Each row is followed by roughly how far along a hidden order it lies, from 0 to 10. A new part has a new order.
[-16   6 -25  -9   3  -7  12  17  -2  -7   3   8   3   1  -4  -9   8  -7
 -53   1   0 -10 -35  -6 -25 -15   7 -13  -1   5] : 6
[-15 -19  -8  -5  -8 -11  17   4  22  -1 -13   0  -3  12  -7 -11  12  -5
  -6   2  34   4   7  -4 -13  -3   5  -9   6   4] : 6
[-13 -13  -5  -1   1  -7   7   3 -17  -9 -14   8   0 -11  -3  -6   5   7
   1  -1  52 -13   5  17 -10   2 -11   2   6  -7] : 7
[ -5 -17  -9  -3  -2  -5   9  13   7  -4   7   3   3  11  -9  -2   6  -1
   0  -6 -26  -3   4  -3 -24  -3   6   9   4   4] : 9
[  4  15  -8  -2  -9  -5   2  13   6  -6 -12   2   5 -14  -5 -18   8   6
  26   1  -5   2  29  21  -2  -6 -17  -1  16  -2] : 9
[ -4 -10 -11  -4   0  -6  10  16   4  -6   6   2   2  -9   0 -10   8   2
   0  -4 -18  -4   5  18 -18  -7  -4  -1  12  -1] : 8
[ -2 -10 -14  -4 -14  -8 -17   5  -3  -6  -2  -7  11   2 -13   1  -2   1
   0  -5  -4 -15   9  -6 -22  -5  -1  26   5 -11] : 9
[-34 -58  -9  -3  18  -5  22  14 -30 -12  -2  13 -13   0   5  18   4   4
 -51 -11 -46 -29 -69  -7 -37  -1  20   4  -5 -11] : 9
[-11 -19 -14  -3  -9  -9 -15   0 -19  -7  15  -6   9   2 -11   5  -4   0
 -22  -6 -57 -20  -5 -10 -29  -6   4  28   2 -19] : 9
[-22 -39  -2  -3   4  -7  10  -4 -24  -5   2  13  -5  -6  -4  14   4   6
 -26  -5 -15 -17 -31   8 -26  -2  -3   3   3 -11] : 4
[-14 -32  -4  -3  -1  -6   7  -5 -20  -5   0  14  -2  -7  -6   8   3   5
 -19  -3 -12  -6 -16   9 -21  -7  -7   6   4  -8] : 3
[-15   2 -14  -5  -8 -10  12  10  11  -4  21   3   1   6  -6 -12  14  -6
 -26   4 -12   1   1  -3 -17  -7   3 -12   6   8] : 6
[  0 -34   5   3 -15  -6   3 -15  -3   0  -4  10  -5   4 -13  14   4   6
  11   0  16   2  17   6  -6  -4 -11   4   9  -9] : 1
[ 15  14 -16  -4 -20  -9   0  15   7  -5  32  -1  13   0 -11 -12   5   0
  13  -3  26  -1  38  -1 -11  -6 -10  17  10  -1] : 10
[-11 -19  -1  -2  -5  -8   5  -4 -12  -4  -1   8  -2  -8  -4  -4   6   6
   3  -1  33  -7  14  20 -13  -2 -14   3   7  -7] : 5
[  3  41 -24  -9  -3  -5   7  17   9  -5   2   5  10  -7  -7 -30   9  -5
 -29   2  -4  -1  -4   7 -14 -17  -5 -10  13  15] : 7
[ 15  30 -16  -4 -16 -10   2  16   9  -4  23   1  14   1 -13 -20   7  -1
  15  -3 -16   1  32   3  -8  -7 -11  12  14   4] : 10
[-10 -22  -8  -5   1  -7  13  16   3  -5  11   1  -3  -3   1  -3   7   2
  -2  -6   5  -6  -7  12 -20  -4   1  -2   8  -2] : 8
[-14  14 -19  -7  -5  -9  11  14   7  -5  21   4   4   2  -4 -15  10  -7
 -33   3  26  -2 -10  -1 -18 -13   0 -15   3   8] : 5
[-16  -7 -10  -3   2  -4   6   7 -21  -8   7  10   1 -13  -2  -8   5   6
  -7   0 -31 -17  -1  19 -20   2 -11   2   8  -7] : 8
[-11  -7 -14  -6  -3 -11  13  11  17  -4 -14   4  -1   9  -6 -18   8  -3
 -22  -3 -10  -2  -6   1 -19  -5   6   3   8   8] : 8
[ -9  -2 -13  -7   0  -8  13  18   9  -5  10  -1   2  -2  -1 -11  11  -2
 -15  -4  18  -1  -7   8 -22  -9   2  -6   6   6] : 7
[-13   3 -19  -7  -4  -7   8  15   9  -5   5   4   5   3  -5 -16  10  -6
 -33   3   8  -1  -4  -1 -21 -10   2 -18   1   7] : 5
[-26 -23 -26  -8  17  -5  20  23 -18  -9 -18   9  -4  -2   5   4   4  -2
 -65 -12 -83 -25 -70   0 -41 -11  20  -2  -5  -1] : 7
[ -5 -23  -2   2  -7  -2   2   0 -23  -3 -19  17   0  -4 -19  13   1   4
 -26  -2 -31  -7 -26  -7 -19 -12  -7   4  12  -8] : 0
[ -1  10 -11  -1  -4  -5   6   8 -12  -8  37   7   3 -16  -4 -15   5   6
   6   1  20  -7  21  20  -8  -1 -18   0  11  -4] : 8
[-13 -14  -6  -1   5  -3   7  14 -21 -13 -13  11   1 -15  -2  -5   2   6
 -19  -3   0 -20 -16  12 -21  -2  -8   1   7  -7] : 8
[ -7  -3 -10  -4   6  -2   9  16 -17 -11  -3  11   0 -11  -2  -6   3   4
 -18  -5  17 -16 -14  10 -22  -8  -3   0   7  -5] : 9
[-11   5 -21  -8   2  -8  12  25   4  -5  10   2   4  -4  -1 -12  10  -4
 -33  -5 -42 -10 -22   5 -21 -12   3 -10   4   8] : 6
[-16 -64   4   5  -7  -5   6 -16 -17  -1  -1  15 -11   9 -17  27   1   4
 -18  -4 -71  -4 -20 -12 -20  -2   3   3   2 -14] : 0
[ -2   1 -17  -5 -10 -10 -11  13 -13  -7  10  -5  11   4  -9   0   0   0
  -9  -5  26 -12  10  -6 -28  -5  -2  25   4 -10] : 10
[-29 -28 -18  -8  13  -8  23  14  -5  -4 -35  10  -6   8  -3  -1   6  -6
 -63  -6 -31 -15 -50 -13 -36  -7  19  -6  -3   7] : 7
[ -5  10 -19  -5   5  -5   5   7 -30  -9  -9  12   6 -21  -3 -11   1   6
 -25  -2 -12 -19 -16  19 -22 -10 -13   2   8  -5] : 6
[-13 -11  -3  -6   2  -9  16  18   4  -5  -1   0  -1  -3   2  -8   9  -1
 -19  -6  -4  -6 -12   8 -20  -7   2  -4   5   2] : 7
